Below is a small trained network, with its code and all its weights. Each question gives an input and a class and asks what happens when units are switched off, that is, made to give their printed mean instead of their output.

import numpy as np


def w(rows, s, z=0):
    codes = np.array(rows[::2]) - 128.0
    scale = np.full(codes.shape[1], s)
    scale[-1] = z or s
    return codes * scale


def norm(h):
    return h / np.sqrt((h * h).mean(-1, keepdims=True) + 1e-5)


def f(y):
    return y / 2 * (1 + np.tanh(0.7978845608 * (y + 0.044715 * y**3)))


def log_softmax(a):
    a = a - a.max(-1, keepdims=True)
    return a - np.log(np.exp(a).sum(-1, keepdims=True))


def net(x, mask):
    res = np.array(x, float).reshape(1, 7) / 4 @ E
    u = 0
    for l in range(2):
        y = f(norm(res) @ A[l][:, :-1].T + A[l][:, -1])
        res = res + np.where(mask[u : u + 5], y, B[l][:, -1]) @ B[l][:, :-1]
        u += 5
    return log_softmax(norm(res)[-1] @ U[:, :-1].T + U[:, -1])


A, B = {}, {}
E = w([
[185,196,122,105,179,156,52,183,125,43],'x0',
[91,127,83,48,139,85,103,182,87,62],'x1',
[133,158,152,123,203,147,142,200,130,95],'x2',
[84,80,69,67,148,70,148,149,27,124],'x3',
[119,137,177,3,166,89,152,227,25,146],'x4',
[110,180,154,89,145,56,104,91,61,243],'x5',
[156,50,176,95,16,134,205,108,161,142],'x6',
],0.0046)
A[0] = w([
[126,2,130,149,37,195,237,124,182,93,1],'0.n1',
[134,155,193,119,56,122,197,67,149,223,35],'0.n2',
[141,181,125,243,164,181,98,107,207,117,38],'0.n3',
[58,98,46,128,97,97,133,39,78,164,60],'0.n4',
[160,177,123,141,138,146,72,122,161,29,120],'0.n5',
],0.0065,0.004)
B[0] = w([
[210,78,131,106,119,76,190,110,203,2,254],'0.n1',
[120,61,201,132,44,119,25,160,121,165,226],'0.n2',
[173,158,131,192,188,193,173,145,112,200,229],'0.n3',
[48,132,60,201,147,91,145,86,115,104,209],'0.n4',
[111,163,134,107,38,174,90,121,132,114,201],'0.n5',
],0.0093,0.0048)
A[1] = w([
[174,101,157,189,126,134,209,112,254,83,160],'1.n1',
[78,77,167,137,129,122,84,176,107,114,168],'1.n2',
[192,181,136,221,191,199,97,120,176,175,4],'1.n3',
[154,166,106,108,73,163,67,155,141,54,32],'1.n4',
[153,54,152,148,86,92,201,86,187,56,106],'1.n5',
],0.0072,0.0035)
B[1] = w([
[196,138,69,88,114,138,202,108,144,104,253],'1.n1',
[216,151,205,75,115,124,136,83,156,175,166],'1.n2',
[163,221,84,164,86,228,200,123,92,179,201],'1.n3',
[39,124,156,139,123,126,25,121,207,59,158],'1.n4',
[186,2,103,123,218,141,124,152,199,120,235],'1.n5',
],0.0074,0.0072)
U = w([
[5,111,33,215,167,18,148,55,66,158,35],'0',
[114,176,156,7,223,58,201,191,26,146,78],'1',
[171,254,92,209,114,252,166,104,124,178,196],'2',
[139,62,234,134,56,67,60,89,112,251,84],'3',
[217,25,91,118,130,116,181,106,238,46,255],'4',
[64,203,140,70,133,155,25,170,158,19,67],'5',
],0.0098,0.002)

Each question gives the input, the list of numbers given to net, and the class t.
The units are the neurons (one row each of A and B). Each row of codes is followed by its name. A weight is (code - 128) times the scale printed after its matrix; where a second scale follows, it is the last column's (A, B and U).
mask holds one flag per neuron, layer by layer. A switched-off neuron (its flag False) gives its mean, the last column of its row in B, instead of its output. The means were averaged over made-up inputs and are rounded, as every weight is.
A unit's drop is (log p(t) with every unit on - log p(t) with that unit switched off) / (log p(t) with every unit on - log p(t) with every unit switched off).
The circuit of an input: a set's keep is (log p(t) with only the set's units on - log p(t) with every unit switched off) / (log p(t) with every unit on - log p(t) with every unit switched off). Starting from all 10 units, units are removed one at a time, each time the one whose removal leaves the highest keep (on an exact tie, the one counted first), for as long as the keep stays at least 0.8.
units of the circuit, in order: the units of the circuit, biggest drop first
top k neurons: the k neurons with the biggest drops, biggest first
top k neurons in layer l: the k neurons of layer l with the biggest drops, biggest first
drop when u is switched off: that unit's drop, to one decimal
input [4,-3,-8,-1,3,-1,-3], class 2: units of the circuit, in order => 0.n1
input [6,2,-6,-4,-4,7,4], class 3: units of the circuit, in order => 0.n2, 0.n1
input [-5,8,6,-4,-1,3,-2], class 1: top 4 neurons => 0.n1, 0.n2, 0.n5, 0.n3
input [5,8,-6,-2,5,3,4], class 1: top 3 neurons in layer 0 => 0.n5, 0.n2, 0.n1
input [8,5,1,0,-2,-5,-7], class 5: units of the circuit, in order => 1.n4, 0.n5
input [4,8,1,-1,6,-1,3], class 5: top 3 neurons => 1.n4, 0.n3, 1.n1
input [4,-5,-2,4,5,3,1], class 1: top 2 neurons in layer 0 => 0.n2, 0.n5
input [8,-7,-6,1,-3,-6,1], class 2: top 2 neurons => 0.n3, 1.n3
input [7,5,-1,-6,-1,1,5], class 5: top 2 neurons => 0.n5, 1.n4
input [2,-6,-7,3,4,6,-4], class 0: top 2 neurons in layer 0 => 0.n4, 0.n5
input [-8,7,0,-3,8,4,8], class 3: top 2 neurons in layer 0 => 0.n2, 0.n1
input [1,5,-5,-2,6,3,5], class 3: top 2 neurons => 0.n1, 1.n1
input [1,0,6,6,-6,-2,0], class 2: top 2 neurons in layer 0 => 0.n3, 0.n1
input [1,-7,-2,8,1,5,5], class 3: units of the circuit, in order => 0.n2
input [-4,-4,7,2,-4,-6,-5], class 2: drop when 0.n3 is switched off => 0.2
input [8,0,-6,-1,-2,4,-1], class 2: drop when 0.n3 is switched off => 0.6
input [-4,3,-7,4,5,1,-6], class 0: drop when 0.n4 is switched off => 0.4
input [4,2,-8,-5,-8,-6,-2], class 2: drop when 0.n3 is switched off => 0.8
